Below are the code and all the weights of a small trained network. Each question names an input and a target symbol and asks about switching units off, where a switched-off unit gives its printed mean instead of its output.

import numpy as np


def w(rows, s, z=0):
    codes = np.array(rows[::2]) - 128.0
    scale = np.full(codes.shape[1], s)
    scale[-1] = z or s
    return codes * scale


def f(y):
    return np.maximum(y, 0)


def softmax(a):
    e = np.exp(a - a.max(-1, keepdims=True))
    return e / e.sum(-1, keepdims=True)


def log_softmax(a):
    a = a - a.max(-1, keepdims=True)
    return a - np.log(np.exp(a).sum(-1, keepdims=True))


def net(x, mask):
    ids = ['ΘΣΦαβγδζλπψ'.index(c) for c in x.split()]
    T = len(ids)
    res = E[ids] + P[:T]
    r = res
    for j in range(3):
        rows = slice(3 * j, 3 * j + 3)
        q, k, v = (r @ M[0][rows].T for M in (Q, K, V))
        z = softmax(np.where(np.tri(T) > 0, q @ k.T / 3**0.5, -1e9)) @ v
        o = O[0][rows]
        res = res + np.where(mask[j], z, o[:, -1]) @ o[:, :-1]
    y = f(res @ A[0][:, :-1].T + A[0][:, -1])
    res = res + np.where(mask[3:7], y, B[0][:, -1]) @ B[0][:, :-1]
    return log_softmax(res[-1] @ U[:, :-1].T + U[:, -1])


Q, K, V, O, A, B = {}, {}, {}, {}, {}, {}
E = w([
[196,93,54,159],'Θ',
[170,146,15,104],'Σ',
[119,152,87,154],'Φ',
[166,133,144,94],'α',
[90,188,155,184],'β',
[153,21,89,143],'γ',
[119,86,160,254],'δ',
[103,178,189,148],'ζ',
[46,155,96,126],'λ',
[157,131,117,93],'π',
[197,185,147,160],'ψ',
],0.02)
P = w([
[95,253,59,159],'0',
[88,240,102,179],'1',
[91,194,129,153],'2',
[91,164,138,139],'3',
[91,150,151,128],'4',
[84,149,157,110],'5',
[78,151,157,103],'6',
[75,155,158,96],'7',
[84,133,195,110],'8',
[90,130,178,113],'9',
[85,117,206,117],'10',
[79,119,219,97],'11',
[66,150,138,92],'12',
],0.0073)
Q[0] = w([
[135,173,85,151],'h1',
[161,114,93,214],'h1',
[134,88,89,93],'h1',
[68,139,183,170],'h2',
[183,143,10,162],'h2',
[187,128,174,93],'h2',
[139,131,207,80],'h3',
[187,186,130,102],'h3',
[136,175,123,206],'h3',
],0.013)
K[0] = w([
[121,117,157,192],'h1',
[107,69,179,109],'h1',
[117,18,151,35],'h1',
[80,138,123,105],'h2',
[127,103,154,86],'h2',
[143,78,110,179],'h2',
[93,146,97,249],'h3',
[80,234,142,105],'h3',
[111,221,219,109],'h3',
],0.012)
V[0] = w([
[32,111,192,112],'h1',
[162,131,64,76],'h1',
[190,144,84,3],'h1',
[42,166,100,137],'h2',
[107,164,108,161],'h2',
[151,194,176,51],'h2',
[68,152,182,201],'h3',
[131,77,32,89],'h3',
[119,187,183,61],'h3',
],0.011)
O[0] = w([
[66,171,176,206,23],'h1',
[62,167,181,58,116],'h1',
[142,132,88,69,1],'h1',
[2,95,118,110,152],'h2',
[70,124,66,147,192],'h2',
[184,32,255,84,44],'h2',
[104,153,72,88,128],'h3',
[178,44,50,205,155],'h3',
[100,105,194,133,71],'h3',
],0.0072,0.0066)
A[0] = w([
[193,208,120,121,58],'n1',
[8,234,182,96,198],'n2',
[82,176,147,166,3],'n3',
[116,46,122,255,150],'n4',
],0.0089,0.0025)
B[0] = w([
[209,212,189,227,164],'n1',
[114,75,177,168,218],'n2',
[233,104,148,46,172],'n3',
[103,217,97,1,249],'n4',
],0.0097,0.012)
U = w([
[245,127,149,135,129],'Θ',
[146,18,89,25,90],'Σ',
[35,67,93,178,170],'Φ',
[255,91,234,45,123],'α',
[111,124,144,167,169],'β',
[204,211,213,190,91],'γ',
[95,223,175,123,113],'δ',
[117,116,224,147,253],'ζ',
[103,116,154,120,101],'λ',
[190,101,207,48,124],'π',
[188,132,207,88,114],'ψ',
],0.0077,0.007)

Each question gives the input, a string of symbols that net reads in full, and the target symbol t.
The units are the heads (3 rows each of Q, K, V and O) and the neurons (one row each of A and B). Each row of codes is followed by its name. A weight is (code - 128) times the scale printed after its matrix; where a second scale follows, it is the last column's (O, A, B and U).
mask holds one flag per unit, heads first, then neurons. A switched-off unit (its flag False) gives its mean, the last column of its rows in O or B, instead of its output. The means were averaged over made-up inputs and are rounded, as every weight is.
A unit's drop is (log p(t) with every unit on - log p(t) with that unit switched off) / (log p(t) with every unit on - log p(t) with every unit switched off).
The circuit of an input: a set's keep is (log p(t) with only the set's units on - log p(t) with every unit switched off) / (log p(t) with every unit on - log p(t) with every unit switched off). Starting from all 7 units, units are removed one at a time, each time the one whose removal leaves the highest keep (on an exact tie, the one counted first), for as long as the keep stays at least 0.8.
units of the circuit, in order: the units of the circuit, biggest drop first
top k neurons: the k neurons with the biggest drops, biggest first
heads that matter: for each layer, one digit per head in row order, 1 if its drop is at least 0.15 and else 0, layers parted by /
drop when u is switched off: that unit's drop, to one decimal
input Θ Θ Θ Θ Θ, target Θ: units of the circuit, in order : [h2, h3]
input γ Θ Θ Θ π ζ δ Φ, target ζ: units of the circuit, in order : [h3, n4, n2]
input π Σ π, target Σ: units of the circuit, in order : [h1]
input α Θ Φ Σ λ Θ Φ Σ Θ Φ, target Φ: heads that matter : 100
input Σ Θ Θ Θ Σ Θ π, target Θ: units of the circuit, in order : [h2, h3]
input β ψ γ Θ, target γ: heads that matter : 011
input Σ Θ α Θ Θ γ Σ Φ Θ π γ Σ δ, target δ: heads that matter : 000
input ψ Θ α β Φ λ, target Φ: top 3 neurons : [n4, n1, n2]
input Σ Θ δ Σ δ α Θ λ, target Φ: top 2 neurons : [n4, n3]
input Θ Σ Σ Σ Θ, target Σ: heads that matter : 001
input Σ λ λ Θ ψ Θ Θ δ Θ Θ Θ Θ Σ, target Θ: top 3 neurons : [n1, n4, n2]
input Θ β γ Θ, target γ: units of the circuit, in order : [h2, n1]
input γ Φ Σ Θ Φ Φ, target Φ: heads that matter : 110
input Θ Θ δ Θ Θ π, target Θ: units of the circuit, in order : [h2, h3, n4]
input Θ Θ λ ζ Σ Θ δ, target δ: heads that matter : 100
input Θ γ Θ Σ Θ β, target ζ: heads that matter : 001
input λ Θ Σ Σ δ Θ, target δ: top 2 neurons : [n4, n3]
input δ Θ Σ Θ Θ β Θ Θ Σ Σ Θ Σ, target Θ: top 3 neurons : [n4, n1, n2]
input Θ Θ δ β Θ ψ δ δ Θ ψ, target γ: top 2 neurons : [n1, n4]
input Σ δ Σ, target δ: top 2 neurons : [n4, n3]
input β Σ Σ Θ, target Σ: top 2 neurons : [n1, n2]
input Σ Σ Σ, target Σ: drop when n2 is switched off : 0.0
input Θ δ λ δ Θ δ Σ δ Θ, target δ: drop when n3 is switched off : 0.1
input Σ Σ Θ Σ λ β β, target ζ: drop when h3 is switched off : 0.4
input Φ Θ Θ Θ Θ Θ, target Θ: drop when n1 is switched off : 0.3
